Below are the code and all the weights of a small trained network. Each question names an input and a class and asks about switching units off, where a switched-off unit gives its printed mean instead of its output.

import numpy as np


def w(rows, s, z=0):
    codes = np.array(rows[::2]) - 128.0
    scale = np.full(codes.shape[1], s)
    scale[-1] = z or s
    return codes * scale


def f(y):
    return y / 2 * (1 + np.tanh(0.7978845608 * (y + 0.044715 * y**3)))


def log_softmax(a):
    a = a - a.max(-1, keepdims=True)
    return a - np.log(np.exp(a).sum(-1, keepdims=True))


def net(x, mask):
    res = np.array(x, float).reshape(1, 8) / 4 @ E
    y = f(res @ A[0][:, :-1].T + A[0][:, -1])
    res = res + np.where(mask, y, B[0][:, -1]) @ B[0][:, :-1]
    return log_softmax(res[-1] @ U[:, :-1].T + U[:, -1])


A, B = {}, {}
E = w([
[224,149,189,170,137],'x0',
[151,121,93,112,125],'x1',
[121,120,92,155,5],'x2',
[108,197,79,197,160],'x3',
[147,192,146,74,105],'x4',
[125,126,128,128,128],'x5',
[130,127,125,127,128],'x6',
[135,126,123,127,128],'x7',
],0.012)
A[0] = w([
[160,142,187,216,128,204],'n1',
[183,171,95,41,161,224],'n2',
[116,143,133,134,77,15],'n3',
[134,118,62,143,63,99],'n4',
[157,81,173,122,182,50],'n5',
[95,206,119,172,139,78],'n6',
[131,136,125,152,74,60],'n7',
[126,190,93,177,134,55],'n8',
[133,141,124,101,197,28],'n9',
[165,250,148,83,105,150],'n10',
[149,80,182,64,115,194],'n11',
[45,217,158,54,97,205],'n12',
[153,145,68,190,117,3],'n13',
[143,109,158,110,189,123],'n14',
[163,200,68,65,58,179],'n15',
[93,69,106,170,149,121],'n16',
[142,185,85,164,197,43],'n17',
[135,132,134,176,60,128],'n18',
[120,53,134,213,151,115],'n19',
[123,190,65,170,152,24],'n20',
[123,133,163,179,44,68],'n21',
[229,169,194,194,108,178],'n22',
],0.012,0.0045)
B[0] = w([
[66,151,65,139,123,218],'n1',
[87,163,167,218,108,204],'n2',
[195,137,150,11,183,150],'n3',
[98,158,183,105,226,232],'n4',
[103,152,122,74,116,161],'n5',
[150,52,139,70,5,202],'n6',
[192,233,220,75,244,169],'n7',
[120,135,167,91,2,195],'n8',
[80,168,209,72,195,160],'n9',
[193,39,134,173,149,221],'n10',
[96,88,71,112,19,204],'n11',
[188,30,83,199,175,241],'n12',
[148,188,155,91,91,181],'n13',
[78,125,165,121,124,169],'n14',
[102,138,153,197,141,255],'n15',
[241,109,87,178,159,184],'n16',
[115,172,166,65,61,202],'n17',
[84,215,122,75,182,207],'n18',
[228,92,189,198,104,192],'n19',
[146,112,128,80,93,203],'n20',
[78,232,216,128,163,199],'n21',
[116,152,15,126,164,255],'n22',
],0.0063,0.0098)
U = w([
[98,148,243,53,243,50],'0',
[155,87,137,40,2,57],'1',
[102,105,18,158,195,211],'2',
[96,105,116,195,153,254],'3',
[245,75,174,226,177,56],'4',
],0.0095,0.0057)

Each question gives the input, the list of numbers given to net, and the class t.
The units are the neurons (one row each of A and B). Each row of codes is followed by its name. A weight is (code - 128) times the scale printed after its matrix; where a second scale follows, it is the last column's (A, B and U).
mask holds one flag per neuron, in row order. A switched-off neuron (its flag False) gives its mean, the last column of its row in B, instead of its output. The means were averaged over made-up inputs and are rounded, as every weight is.
A unit's drop is (log p(t) with every unit on - log p(t) with that unit switched off) / (log p(t) with every unit on - log p(t) with every unit switched off).
The circuit of an input: a set's keep is (log p(t) with only the set's units on - log p(t) with every unit switched off) / (log p(t) with every unit on - log p(t) with every unit switched off). Starting from the 12 units with the biggest drops (on a tie, the unit counted first), units are removed one at a time, each time the one whose removal leaves the highest keep (on an exact tie, the one counted first), for as long as the keep stays at least 0.8.
circuit, biggest first: the units of the circuit, biggest drop first
most important unit: the unit with the biggest drop
top k neurons: the k neurons with the biggest drops, biggest first
drop of u: that unit's drop, to one decimal
input [-6,-2,7,-1,8,-6,5,0], class 4: most important unit : n12
input [7,-3,6,-4,1,-6,-1,-2], class 2: circuit, biggest first : (n22 n1)
input [3,-3,1,-5,7,-7,-5,-8], class 4: top 2 neurons : (n10 n12)
input [5,4,-3,1,4,-3,3,6], class 2: top 2 neurons : (n22 n19)
input [-1,-7,6,0,-8,-7,6,-1], class 4: top 2 neurons : (n19 n16)
input [-1,-6,-7,-3,8,-3,-4,6], class 4: circuit, biggest first : (n12 n10)
input [0,1,3,-2,-1,4,4,8], class 0: top 3 neurons : (n12 n22 n6)
input [-1,-2,5,7,-8,-7,2,7], class 4: top 3 neurons : (n19 n16 n11)
input [0,-1,-2,3,2,2,8,4], class 1: circuit, biggest first : (n4 n15)
input [2,6,-5,7,5,7,-4,0], class 1: top 2 neurons : (n17 n6)
input [-5,-8,-2,-8,6,3,-2,6], class 1: top 3 neurons : (n11 n22 n4)
input [7,7,6,2,-3,4,-2,-3], class 2: top 4 neurons : (n22 n1 n17 n9)
input [-3,-5,-4,-6,-7,-5,-8,6], class 4: top 2 neurons : (n19 n16)
input [0,-2,-3,-7,5,2,7,2], class 1: circuit, biggest first : (n11)
input [7,6,-6,-4,1,0,-8,-7], class 2: top 2 neurons : (n22 n11)
input [-5,-6,5,-1,4,3,8,1], class 3: top 3 neurons : (n12 n15 n9)
input [3,-5,-4,6,5,-1,-1,5], class 1: drop of n6 : 0.4
input [-3,-4,6,-5,6,3,-1,0], class 0: drop of n18 : 0.1
input [7,1,4,6,-6,0,5,-5], class 2: drop of n22 : 1.3
input [8,-2,-4,5,5,-4,0,-6], class 2: circuit, biggest first : (n22)
